Here is a tiny trained network, its code and every weight. The questions are about switching its units off for an input and a target symbol, where a switched-off unit gives its printed mean instead of its output.

import numpy as np


def w(rows, s, z=0):
    codes = np.array(rows[::2]) - 128.0
    scale = np.full(codes.shape[1], s)
    scale[-1] = z or s
    return codes * scale


def norm(h):
    return h / np.sqrt((h * h).mean(-1, keepdims=True) + 1e-5)


def f(y):
    return y / 2 * (1 + np.tanh(0.7978845608 * (y + 0.044715 * y**3)))


def softmax(a):
    e = np.exp(a - a.max(-1, keepdims=True))
    return e / e.sum(-1, keepdims=True)


def log_softmax(a):
    a = a - a.max(-1, keepdims=True)
    return a - np.log(np.exp(a).sum(-1, keepdims=True))


def net(x, mask):
    ids = ['γδεζθλμσψω'.index(c) for c in x.split()]
    T = len(ids)
    res = E[ids] + P[:T]
    u = 0
    for l in range(2):
        q, k, v = (norm(res) @ M[l].T for M in (Q, K, V))
        z = softmax(np.where(np.tri(T) > 0, q @ k.T / 2**0.5, -1e9)) @ v
        res = res + np.where(mask[u], z, O[l][:, -1]) @ O[l][:, :-1]
        u += 1
        y = f(norm(res) @ A[l][:, :-1].T + A[l][:, -1])
        res = res + np.where(mask[u : u + 16], y, B[l][:, -1]) @ B[l][:, :-1]
        u += 16
    return log_softmax(norm(res)[-1] @ U[:, :-1].T + U[:, -1])


Q, K, V, O, A, B = {}, {}, {}, {}, {}, {}
E = w([
[129,224,53,39,96,163],'γ',
[123,113,199,36,134,186],'δ',
[244,150,127,129,123,168],'ε',
[209,180,179,121,133,42],'ζ',
[122,69,51,109,117,120],'θ',
[246,158,139,129,128,112],'λ',
[104,140,152,18,125,65],'μ',
[132,109,124,97,127,10],'σ',
[225,103,90,136,122,120],'ψ',
[237,199,180,116,131,156],'ω',
],0.011)
P = w([
[112,124,98,118,251,129],'0',
[139,100,90,117,207,130],'1',
[157,94,91,108,177,122],'2',
[168,86,93,107,151,119],'3',
[169,80,99,110,127,120],'4',
[167,78,106,115,105,119],'5',
[163,76,114,117,82,119],'6',
[160,75,121,119,58,120],'7',
[154,77,129,126,30,124],'8',
[148,84,148,120,2,132],'9',
],0.0096)
Q[0] = w([
[43,148,162,246,209,150],'L0H0',
[126,183,78,122,111,129],'L0H0',
],0.012)
K[0] = w([
[127,138,105,117,250,130],'L0H0',
[135,76,175,139,132,126],'L0H0',
],0.015)
V[0] = w([
[155,121,231,152,232,36],'L0H0',
[214,255,127,72,117,183],'L0H0',
],0.007)
O[0] = w([
[125,1,202,102,27,181,68],'L0H0',
[29,158,98,221,94,112,252],'L0H0',
],0.0071,0.0041)
A[0] = w([
[31,20,88,141,177,124,1],'L0N0',
[146,118,67,103,21,151,78],'L0N1',
[141,212,73,82,81,212,125],'L0N2',
[142,151,191,187,114,200,112],'L0N3',
[94,80,65,182,116,13,110],'L0N4',
[176,101,98,182,254,182,21],'L0N5',
[179,94,156,166,153,92,160],'L0N6',
[89,121,76,76,67,225,10],'L0N7',
[195,157,202,172,127,96,134],'L0N8',
[169,199,121,103,108,56,117],'L0N9',
[76,93,184,103,147,21,140],'L0N10',
[95,192,94,59,114,201,103],'L0N11',
[137,50,41,111,157,190,118],'L0N12',
[37,147,152,33,97,101,47],'L0N13',
[40,61,55,165,79,100,175],'L0N14',
[41,107,228,135,127,87,69],'L0N15',
],0.0079,0.0077)
B[0] = w([
[204,142,69,46,183,115,112],'L0N0',
[162,41,227,166,84,130,186],'L0N1',
[119,70,138,109,106,41,254],'L0N2',
[122,113,50,140,111,104,127],'L0N3',
[79,195,175,167,152,149,212],'L0N4',
[158,126,67,141,156,78,133],'L0N5',
[59,99,93,149,161,106,204],'L0N6',
[89,241,143,32,134,117,120],'L0N7',
[83,110,38,112,169,117,174],'L0N8',
[159,108,183,148,213,109,229],'L0N9',
[150,179,2,108,72,116,167],'L0N10',
[104,107,112,138,135,42,189],'L0N11',
[113,80,93,186,75,68,218],'L0N12',
[170,181,130,171,127,166,127],'L0N13',
[51,197,146,164,36,191,227],'L0N14',
[111,153,89,85,15,149,124],'L0N15',
],0.0072,0.0044)
Q[1] = w([
[132,93,48,159,91,105],'L1H0',
[213,99,75,95,172,250],'L1H0',
],0.011)
K[1] = w([
[143,179,212,147,133,39],'L1H0',
[2,77,53,84,158,123],'L1H0',
],0.007)
V[1] = w([
[148,203,102,70,94,100],'L1H0',
[254,135,61,143,85,215],'L1H0',
],0.0086)
O[1] = w([
[222,174,109,152,51,109,149],'L1H0',
[121,112,3,144,112,138,3],'L1H0',
],0.011,0.0029)
A[1] = w([
[124,171,144,137,121,76,188],'L1N0',
[137,122,102,67,133,182,2],'L1N1',
[136,146,124,108,80,162,79],'L1N2',
[138,128,122,105,158,222,246],'L1N3',
[167,174,158,118,78,194,114],'L1N4',
[132,82,95,111,151,178,92],'L1N5',
[199,70,148,68,163,133,53],'L1N6',
[144,219,94,150,206,105,163],'L1N7',
[129,252,128,145,233,130,88],'L1N8',
[118,75,117,108,128,85,41],'L1N9',
[119,80,64,88,132,167,63],'L1N10',
[91,188,114,170,156,174,213],'L1N11',
[99,117,143,150,58,149,102],'L1N12',
[156,139,96,100,203,100,87],'L1N13',
[76,153,125,19,74,110,150],'L1N14',
[222,130,127,69,230,97,120],'L1N15',
],0.013,0.0045)
B[1] = w([
[163,106,128,154,176,166,254],'L1N0',
[221,109,38,109,125,145,122],'L1N1',
[106,116,153,190,106,120,125],'L1N2',
[254,247,172,160,170,119,124],'L1N3',
[59,63,163,133,161,94,133],'L1N4',
[178,181,145,74,158,200,141],'L1N5',
[121,73,164,145,89,43,140],'L1N6',
[24,59,167,141,136,44,219],'L1N7',
[141,78,188,181,78,60,203],'L1N8',
[115,100,198,164,142,135,163],'L1N9',
[120,151,137,33,89,176,158],'L1N10',
[166,189,118,192,109,85,174],'L1N11',
[49,178,181,139,115,140,165],'L1N12',
[87,199,189,119,57,115,147],'L1N13',
[178,86,118,220,167,152,210],'L1N14',
[3,189,98,29,130,53,168],'L1N15',
],0.0087,0.0077)
U = w([
[113,134,151,185,132,62,200],'γ',
[191,151,162,109,169,161,163],'δ',
[82,172,9,188,168,137,34],'ε',
[92,120,194,106,28,193,89],'ζ',
[83,138,90,51,137,96,174],'θ',
[72,164,149,155,204,203,95],'λ',
[197,149,70,132,74,119,101],'μ',
[179,32,156,72,78,111,2],'σ',
[125,55,83,125,250,150,69],'ψ',
[107,249,120,148,108,173,136],'ω',
],0.012,0.0062)

Each question gives the input, a string of symbols that net reads in full, and the target symbol t.
The units are the heads (2 rows each of Q, K, V and O) and the neurons (one row each of A and B). Each row of codes is followed by its name. A weight is (code - 128) times the scale printed after its matrix; where a second scale follows, it is the last column's (O, A, B and U).
mask holds one flag per unit, layer by layer, with each layer's heads first. A switched-off unit (its flag False) gives its mean, the last column of its rows in O or B, instead of its output. The means were averaged over made-up inputs and are rounded, as every weight is.
A unit's drop is (log p(t) with every unit on - log p(t) with that unit switched off) / (log p(t) with every unit on - log p(t) with every unit switched off).
The circuit of an input: a set's keep is (log p(t) with only the set's units on - log p(t) with every unit switched off) / (log p(t) with every unit on - log p(t) with every unit switched off). Starting from the 12 units with the biggest drops (on a tie, the unit counted first), units are removed one at a time, each time the one whose removal leaves the highest keep (on an exact tie, the one counted first), for as long as the keep stays at least 0.8.
units of the circuit, in order: the units of the circuit, biggest drop first
k most important neurons: the k neurons with the biggest drops, biggest first
top k neurons in layer l: the k neurons of layer l with the biggest drops, biggest first
input μ ζ γ, target ζ: units of the circuit, in order -> [L0H0]
input δ γ ψ θ, target ψ: top 3 neurons in layer 1 -> [L1N8, L1N11, L1N13]
input θ γ ψ γ γ γ ψ σ ψ θ, target ψ: top 2 neurons in layer 0 -> [L0N4, L0N9]
input σ δ ψ, target ψ: units of the circuit, in order -> [L0H0, L1H0, L1N8, L1N7]
input γ θ γ μ θ ψ, target θ: units of the circuit, in order -> [L0H0, L1N15, L0N14]
input ψ λ θ ζ γ, target ζ: units of the circuit, in order -> [L0H0, L0N14]
input ζ γ ζ ω θ μ ε, target μ: 2 most important neurons -> [L1N7, L0N10]
input σ σ δ, target δ: units of the circuit, in order -> [L0H0, L1N3, L0N2]
input σ γ γ γ ζ γ δ ψ δ, target ψ: top 2 neurons in layer 0 -> [L0N11, L0N7]
input ζ θ γ μ ζ, target μ: 2 most important neurons -> [L0N10, L0N8]
input δ μ γ γ γ ζ θ μ γ, target μ: 4 most important neurons -> [L0N2, L0N13, L0N8, L0N10]
input ψ γ λ σ ψ γ γ ω ζ ψ, target ζ: top 2 neurons in layer 1 -> [L1N14, L1N7]
input θ δ ψ θ θ μ, target θ: 4 most important neurons -> [L1N15, L0N14, L0N12, L0N2]
input μ δ γ θ δ, target θ: 3 most important neurons -> [L0N14, L1N15, L0N4]
input σ θ γ ζ ψ θ γ ζ ζ, target ζ: top 2 neurons in layer 0 -> [L0N2, L0N11]
input γ ω γ ω μ γ θ μ θ ω, target θ: top 2 neurons in layer 0 -> [L0N14, L0N9]
input ε ζ γ γ γ δ λ ε γ, target ε: top 2 neurons in layer 0 -> [L0N11, L0N2]
input ε θ ζ δ μ λ θ γ, target θ: top neuron in layer 0 -> [L0N14]
input ψ θ μ, target μ: 3 most important neurons -> [L0N10, L0N9, L1N14]
input γ γ λ γ ψ ω, target ψ: 2 most important neurons -> [L0N14, L0N4]
input μ ζ θ, target ζ: top 2 neurons in layer 0 -> [L0N12, L0N14]
